Below are the code and all the weights of a small trained network. Each question names an input and a target symbol and asks about switching units off, where a switched-off unit gives its printed mean instead of its output.

import numpy as np


def w(rows, s, z=0):
    codes = np.array(rows[::2]) - 128.0
    scale = np.full(codes.shape[1], s)
    scale[-1] = z or s
    return codes * scale


def f(y):
    return y / 2 * (1 + np.tanh(0.7978845608 * (y + 0.044715 * y**3)))


def softmax(a):
    e = np.exp(a - a.max(-1, keepdims=True))
    return e / e.sum(-1, keepdims=True)


def log_softmax(a):
    a = a - a.max(-1, keepdims=True)
    return a - np.log(np.exp(a).sum(-1, keepdims=True))


def net(x, mask):
    ids = ['Γαβδεζηθλμξστφψω'.index(c) for c in x.split()]
    T = len(ids)
    res = E[ids] + P[:T]
    q, k, v = (res @ M[0].T for M in (Q, K, V))
    z = softmax(np.where(np.tri(T) > 0, q @ k.T / 2**0.5, -1e9)) @ v
    res = res + np.where(mask[0], z, O[0][:, -1]) @ O[0][:, :-1]
    y = f(res @ A[0][:, :-1].T + A[0][:, -1])
    res = res + np.where(mask[1:9], y, B[0][:, -1]) @ B[0][:, :-1]
    return log_softmax(res[-1] @ U[:, :-1].T + U[:, -1])


Q, K, V, O, A, B = {}, {}, {}, {}, {}, {}
E = w([
[139,108,75,93,136],'Γ',
[77,74,161,57,95],'α',
[108,67,126,80,90],'β',
[111,157,157,167,136],'δ',
[151,37,48,33,118],'ε',
[88,105,171,153,81],'ζ',
[102,127,125,99,148],'η',
[135,5,112,96,44],'θ',
[89,62,195,151,19],'λ',
[40,194,203,100,162],'μ',
[109,141,156,160,128],'ξ',
[31,113,249,121,31],'σ',
[139,127,65,81,176],'τ',
[48,138,186,61,135],'φ',
[98,111,122,80,145],'ψ',
[141,45,113,134,60],'ω',
],0.012)
P = w([
[164,73,141,188,192],'0',
[129,75,138,110,241],'1',
[158,204,61,80,111],'2',
[167,95,172,159,151],'3',
[71,101,53,101,203],'4',
[176,149,128,110,101],'5',
[45,66,97,177,217],'6',
[170,192,117,42,75],'7',
[24,96,35,151,175],'8',
[160,137,156,54,133],'9',
[18,159,26,192,92],'10',
[176,126,200,106,124],'11',
[4,128,9,146,113],'12',
],0.013)
Q[0] = w([
[252,202,183,68,74],'h1',
[79,167,63,125,89],'h1',
],0.038)
K[0] = w([
[5,92,54,171,150],'h1',
[127,75,176,102,193],'h1',
],0.03)
V[0] = w([
[136,252,75,208,252],'h1',
[27,210,234,96,190],'h1',
],0.012)
O[0] = w([
[20,106,26,168,170,5],'h1',
[91,15,245,179,254,160],'h1',
],0.009,0.012)
A[0] = w([
[37,108,172,83,27,72],'n1',
[164,33,251,141,220,108],'n2',
[201,96,135,53,93,156],'n3',
[104,105,210,29,116,195],'n4',
[221,101,198,112,138,156],'n5',
[2,74,51,154,122,163],'n6',
[129,137,118,114,151,254],'n7',
[73,196,95,75,12,230],'n8',
],0.0066,0.0092)
B[0] = w([
[182,174,101,140,50,147],'n1',
[194,138,101,88,104,254],'n2',
[127,209,187,176,108,201],'n3',
[128,146,115,193,108,240],'n4',
[22,133,149,108,213,221],'n5',
[89,249,136,162,196,158],'n6',
[126,7,188,206,9,176],'n7',
[70,58,156,87,202,207],'n8',
],0.017,0.018)
U = w([
[83,29,77,144,131,115],'Γ',
[170,189,136,183,26,215],'α',
[129,30,173,239,191,241],'β',
[111,190,77,204,129,39],'δ',
[113,102,125,9,81,127],'ε',
[166,40,118,228,33,27],'ζ',
[139,98,84,242,89,80],'η',
[105,253,125,22,158,1],'θ',
[128,142,164,210,135,149],'λ',
[190,180,97,192,205,73],'μ',
[118,152,72,218,97,114],'ξ',
[252,174,188,28,138,78],'σ',
[70,148,81,146,197,19],'τ',
[214,12,107,153,80,145],'φ',
[154,62,96,234,54,77],'ψ',
[106,112,131,66,103,76],'ω',
],0.006,0.0047)

Each question gives the input, a string of symbols that net reads in full, and the target symbol t.
The units are the heads (2 rows each of Q, K, V and O) and the neurons (one row each of A and B). Each row of codes is followed by its name. A weight is (code - 128) times the scale printed after its matrix; where a second scale follows, it is the last column's (O, A, B and U).
mask holds one flag per unit, heads first, then neurons. A switched-off unit (its flag False) gives its mean, the last column of its rows in O or B, instead of its output. The means were averaged over made-up inputs and are rounded, as every weight is.
A unit's drop is (log p(t) with every unit on - log p(t) with that unit switched off) / (log p(t) with every unit on - log p(t) with every unit switched off).
The circuit of an input: a set's keep is (log p(t) with only the set's units on - log p(t) with every unit switched off) / (log p(t) with every unit on - log p(t) with every unit switched off). Starting from all 9 units, units are removed one at a time, each time the one whose removal leaves the highest keep (on an exact tie, the one counted first), for as long as the keep stays at least 0.8.
units of the circuit, in order: the units of the circuit, biggest drop first
most important unit: the unit with the biggest drop
k most important neurons: the k neurons with the biggest drops, biggest first
input λ σ ε, target β: most important neuron -> [n5]
input θ μ μ, target μ: units of the circuit, in order -> [h1, n6, n2]
input δ σ σ σ σ μ σ ε σ α α, target α: units of the circuit, in order -> [h1, n8]
input η σ λ ε α φ Γ α φ, target α: units of the circuit, in order -> [n8, h1]
input μ σ α φ λ σ μ ω β σ ζ, target σ: units of the circuit, in order -> [n2, h1]
input σ β δ, target β: units of the circuit, in order -> [n2, n1]
input ω ψ β ω λ ζ β σ σ σ μ ψ, target μ: units of the circuit, in order -> [n6, n2, h1]
input ζ α φ λ Γ θ τ σ, target τ: 2 most important neurons -> [n6, n8]
input Γ θ λ ε λ μ φ, target μ: 3 most important neurons -> [n6, n2, n8]
input λ φ ε, target φ: 2 most important neurons -> [n2, n8]
input ω λ β φ θ λ β, target λ: units of the circuit, in order -> [h1, n3, n2]
input σ μ α ξ μ Γ, target μ: units of the circuit, in order -> [n6, h1, n2]
input λ ω β ε ε ψ σ ω α φ μ λ β, target λ: units of the circuit, in order -> [h1, n3, n5, n2]
input τ β σ, target β: most important unit -> n2
input σ β σ θ β η λ τ, target λ: units of the circuit, in order -> [n3, n2]
input λ σ τ η, target τ: units of the circuit, in order -> [h1, n6]
input μ β σ, target β: 3 most important neurons -> [n2, n8, n6]
input σ θ ε β ψ σ θ, target σ: 3 most important neurons -> [n2, n8, n7]
input σ μ φ σ φ η, target φ: units of the circuit, in order -> [h1, n2, n3, n8]
input λ α σ φ ε σ λ Γ, target β: units of the circuit, in order -> [n2]
input σ λ σ μ ω σ λ, target σ: units of the circuit, in order -> [n2, h1]
input ω λ σ λ σ ε λ α σ, target α: units of the circuit, in order -> [h1, n1]
input φ λ σ ξ λ Γ Γ α, target β: 2 most important neurons -> [n8, n2]
input ζ ξ σ ψ μ μ ζ, target μ: 4 most important neurons -> [n6, n2, n8, n5]
input φ λ ζ σ λ τ σ ω σ σ, target σ: 3 most important neurons -> [n2, n5, n7]
input ω η φ, target β: 4 most important neurons -> [n2, n3, n1, n7]
input ε ε Γ λ ζ σ ξ η λ δ λ λ ε, target λ: most important unit -> h1
input σ θ σ σ σ β ζ Γ ψ ζ θ α σ, target α: 4 most important neurons -> [n1, n8, n4, n2]
input μ ω ε τ ω μ λ μ μ Γ σ β, target σ: 4 most important neurons -> [n2, n8, n7, n6]
